Below is a small trained network, with its code and all its weights. Each question gives an input and a class and asks what happens when units are switched off, that is, made to give their printed mean instead of their output.

import numpy as np


def w(rows, s, z=0):
    codes = np.array(rows[::2]) - 128.0
    scale = np.full(codes.shape[1], s)
    scale[-1] = z or s
    return codes * scale


def f(y):
    return np.maximum(y, 0)


def log_softmax(a):
    a = a - a.max(-1, keepdims=True)
    return a - np.log(np.exp(a).sum(-1, keepdims=True))


def net(x, mask):
    res = np.array(x, float).reshape(1, 4) / 4 @ E
    y = f(res @ A[0][:, :-1].T + A[0][:, -1])
    res = res + np.where(mask, y, B[0][:, -1]) @ B[0][:, :-1]
    return log_softmax(res[-1] @ U[:, :-1].T + U[:, -1])


A, B = {}, {}
E = w([
[150,153,204,144,234,93,130,169,127,89,102,133],'x0',
[159,8,103,43,192,147,82,112,164,152,204,65],'x1',
[79,60,163,185,130,105,171,44,98,148,118,78],'x2',
[20,130,199,85,130,176,182,137,150,130,193,135],'x3',
],0.013)
A[0] = w([
[110,114,150,154,121,89,202,91,92,129,139,105,3],'N1',
[122,102,124,167,114,93,149,114,113,88,155,109,58],'N2',
[152,56,177,93,182,93,126,187,116,69,122,89,115],'N3',
[134,179,194,180,202,89,165,145,112,36,99,152,52],'N4',
[74,169,200,86,121,198,219,135,141,123,147,172,79],'N5',
[102,126,59,131,17,159,155,118,105,169,134,142,81],'N6',
[217,99,66,197,126,24,81,132,27,127,73,119,134],'N7',
[75,102,189,207,137,60,134,72,61,129,100,63,51],'N8',
[85,119,185,167,132,103,152,40,55,173,63,137,58],'N9',
[73,233,151,217,92,91,211,115,101,71,68,255,8],'N10',
[47,103,151,101,151,154,189,136,130,94,152,142,122],'N11',
[135,214,116,112,121,146,108,206,158,83,144,246,96],'N12',
],0.0096,0.003)
B[0] = w([
[143,107,126,180,130,86,34,121,140,177,89,176,159],'N1',
[132,81,90,130,52,65,132,158,127,184,178,168,146],'N2',
[100,77,188,119,96,181,121,111,53,98,162,63,186],'N3',
[48,174,246,142,44,192,70,120,33,123,111,68,203],'N4',
[65,168,78,222,192,122,156,168,137,146,77,200,194],'N5',
[96,130,222,210,70,170,52,124,2,89,141,100,196],'N6',
[68,188,72,183,192,118,231,167,151,81,123,194,236],'N7',
[174,128,102,119,77,136,70,176,183,205,112,148,194],'N8',
[157,106,142,61,78,115,88,154,191,189,75,175,184],'N9',
[122,53,78,92,176,225,163,34,172,98,213,54,252],'N10',
[77,158,103,154,155,106,243,116,158,114,90,197,180],'N11',
[237,106,167,87,111,16,74,155,163,226,143,169,222],'N12',
],0.0088,0.02)
U = w([
[129,212,107,183,181,106,218,163,153,101,69,173,116],'0',
[157,55,96,76,170,175,133,75,162,107,176,64,252],'1',
[137,170,199,151,67,154,86,141,5,100,96,106,57],'2',
[201,133,137,88,117,70,68,168,208,189,101,155,59],'3',
],0.013,0.0034)

Each question gives the input, the list of numbers given to net, and the class t.
The units are the neurons (one row each of A and B). Each row of codes is followed by its name. A weight is (code - 128) times the scale printed after its matrix; where a second scale follows, it is the last column's (A, B and U).
mask holds one flag per neuron, in row order. A switched-off neuron (its flag False) gives its mean, the last column of its row in B, instead of its output. The means were averaged over made-up inputs and are rounded, as every weight is.
A unit's drop is (log p(t) with every unit on - log p(t) with that unit switched off) / (log p(t) with every unit on - log p(t) with every unit switched off).
The circuit of an input: a set's keep is (log p(t) with only the set's units on - log p(t) with every unit switched off) / (log p(t) with every unit on - log p(t) with every unit switched off). Starting from all 12 units, units are removed one at a time, each time the one whose removal leaves the highest keep (on an exact tie, the one counted first), for as long as the keep stays at least 0.8.
units of the circuit, in order: the units of the circuit, biggest drop first
most important unit: the unit with the biggest drop
top k neurons: the k neurons with the biggest drops, biggest first
drop of u: that unit's drop, to one decimal
input [-5,-6,-8,1], class 3: units of the circuit, in order => (N12)
input [6,5,1,6], class 0: top 4 neurons => (N11 N10 N6 N5)
input [6,7,8,8], class 0: top 3 neurons => (N11 N10 N12)
input [5,-5,-2,-1], class 1: top 2 neurons => (N10 N6)
input [6,-5,0,3], class 2: top 2 neurons => (N4 N5)
input [6,5,7,6], class 3: top 4 neurons => (N7 N8 N10 N6)
input [2,-8,-3,-7], class 1: top 2 neurons => (N10 N5)
input [-8,3,-4,-8], class 0: top 3 neurons => (N7 N4 N3)
input [-5,-8,3,7], class 1: top 2 neurons => (N10 N7)
input [-4,-8,-2,-7], class 1: top 3 neurons => (N10 N5 N11)
input [7,-8,8,0], class 1: top 2 neurons => (N10 N12)
input [7,3,-6,-5], class 2: top 2 neurons => (N3 N4)
input [-3,-2,6,5], class 3: top 4 neurons => (N7 N9 N8 N1)
input [-6,3,2,1], class 2: units of the circuit, in order => (N6)
input [-6,-1,-3,-6], class 0: top 3 neurons => (N7 N4 N3)
input [-4,-5,6,5], class 3: top 3 neurons => (N9 N7 N8)
input [-8,6,-5,-4], class 2: drop of N10 => 0.9
input [3,-6,8,1], class 3: drop of N8 => 0.8
input [6,2,7,-6], class 3: drop of N8 => 3.7
input [-1,-6,-8,-3], class 3: most important unit => N12
input [1,6,-3,6], class 0: drop of N7 => 0.0
